Below is a small trained network, with its code and all its weights. Each question gives an input and a class and asks what happens when units are switched off, that is, made to give their printed mean instead of their output.

import numpy as np


def w(rows, s, z=0):
    codes = np.array(rows[::2]) - 128.0
    scale = np.full(codes.shape[1], s)
    scale[-1] = z or s
    return codes * scale


def f(y):
    return np.maximum(y, 0)


def log_softmax(a):
    a = a - a.max(-1, keepdims=True)
    return a - np.log(np.exp(a).sum(-1, keepdims=True))


def net(x, mask):
    res = np.array(x, float).reshape(1, 3) / 4 @ E
    y = f(res @ A[0][:, :-1].T + A[0][:, -1])
    res = res + np.where(mask, y, B[0][:, -1]) @ B[0][:, :-1]
    return log_softmax(res[-1] @ U[:, :-1].T + U[:, -1])


A, B = {}, {}
E = w([
[171,111,201,24,184,92,64,24,136,82,202,68],'x0',
[171,151,54,206,151,154,179,80,14,189,202,135],'x1',
[106,142,126,109,141,151,232,166,98,1,96,218],'x2',
],0.012)
A[0] = w([
[135,88,201,46,168,48,133,85,155,176,226,86,174],'neuron 0',
[174,212,64,162,199,219,169,101,36,167,176,136,154],'neuron 1',
[117,118,224,101,114,130,77,141,210,184,103,102,221],'neuron 2',
[90,183,130,173,141,115,176,152,162,144,67,89,116],'neuron 3',
[121,154,200,73,140,145,224,116,105,103,158,141,159],'neuron 4',
[133,158,128,121,203,145,126,84,173,70,138,101,146],'neuron 5',
[72,149,57,107,107,162,97,197,165,143,89,126,153],'neuron 6',
[163,209,129,146,193,214,255,123,81,173,146,222,251],'neuron 7',
],0.0091,0.0032)
B[0] = w([
[116,130,175,176,240,211,91,55,9,125,112,117,252],'neuron 0',
[174,86,181,173,56,132,185,116,142,176,201,169,245],'neuron 1',
[167,27,167,209,156,157,66,142,90,93,41,165,234],'neuron 2',
[123,136,84,172,154,126,136,177,166,100,146,76,175],'neuron 3',
[94,156,117,78,151,148,113,147,186,118,157,238,190],'neuron 4',
[78,138,143,85,127,153,122,114,89,101,126,142,181],'neuron 5',
[124,146,106,212,146,105,148,189,150,48,103,61,193],'neuron 6',
[144,165,124,94,33,119,228,179,106,109,202,101,252],'neuron 7',
],0.011,0.017)
U = w([
[192,104,122,203,115,135,104,146,200,113,12,97,212],'0',
[81,83,152,65,149,147,95,125,138,129,103,138,2],'1',
[197,93,129,177,14,137,181,122,121,183,189,141,169],'2',
[81,235,134,72,102,140,148,82,151,116,142,202,188],'3',
[151,118,204,158,195,188,82,51,50,132,107,93,147],'4',
[54,183,50,162,91,94,160,154,122,88,157,68,57],'5',
],0.011,0.0023)

Each question gives the input, the list of numbers given to net, and the class t.
The units are the neurons (one row each of A and B). Each row of codes is followed by its name. A weight is (code - 128) times the scale printed after its matrix; where a second scale follows, it is the last column's (A, B and U).
mask holds one flag per neuron, in row order. A switched-off neuron (its flag False) gives its mean, the last column of its row in B, instead of its output. The means were averaged over made-up inputs and are rounded, as every weight is.
A unit's drop is (log p(t) with every unit on - log p(t) with that unit switched off) / (log p(t) with every unit on - log p(t) with every unit switched off).
The circuit of an input: a set's keep is (log p(t) with only the set's units on - log p(t) with every unit switched off) / (log p(t) with every unit on - log p(t) with every unit switched off). Starting from all 8 units, units are removed one at a time, each time the one whose removal leaves the highest keep (on an exact tie, the one counted first), for as long as the keep stays at least 0.8.
circuit, biggest first: the units of the circuit, biggest drop first
k most important neurons: the k neurons with the biggest drops, biggest first
drop of u: that unit's drop, to one decimal
input [0,-4,5], class 3: circuit, biggest first : [neuron 2]
input [-1,-5,4], class 0: 2 most important neurons : [neuron 7; neuron 0]
input [-4,0,-3], class 0: 2 most important neurons : [neuron 7; neuron 1]
input [8,4,6], class 3: 2 most important neurons : [neuron 4; neuron 2]
input [7,7,8], class 2: 2 most important neurons : [neuron 1; neuron 7]
input [2,4,-2], class 2: 2 most important neurons : [neuron 1; neuron 2]
input [6,5,5], class 2: 2 most important neurons : [neuron 1; neuron 7]
input [7,7,3], class 2: 2 most important neurons : [neuron 1; neuron 7]
input [-1,-5,-5], class 0: drop of neuron 5 : 0.3
input [6,8,3], class 2: drop of neuron 1 : 0.1
input [-1,-5,2], class 0: drop of neuron 0 : 0.3
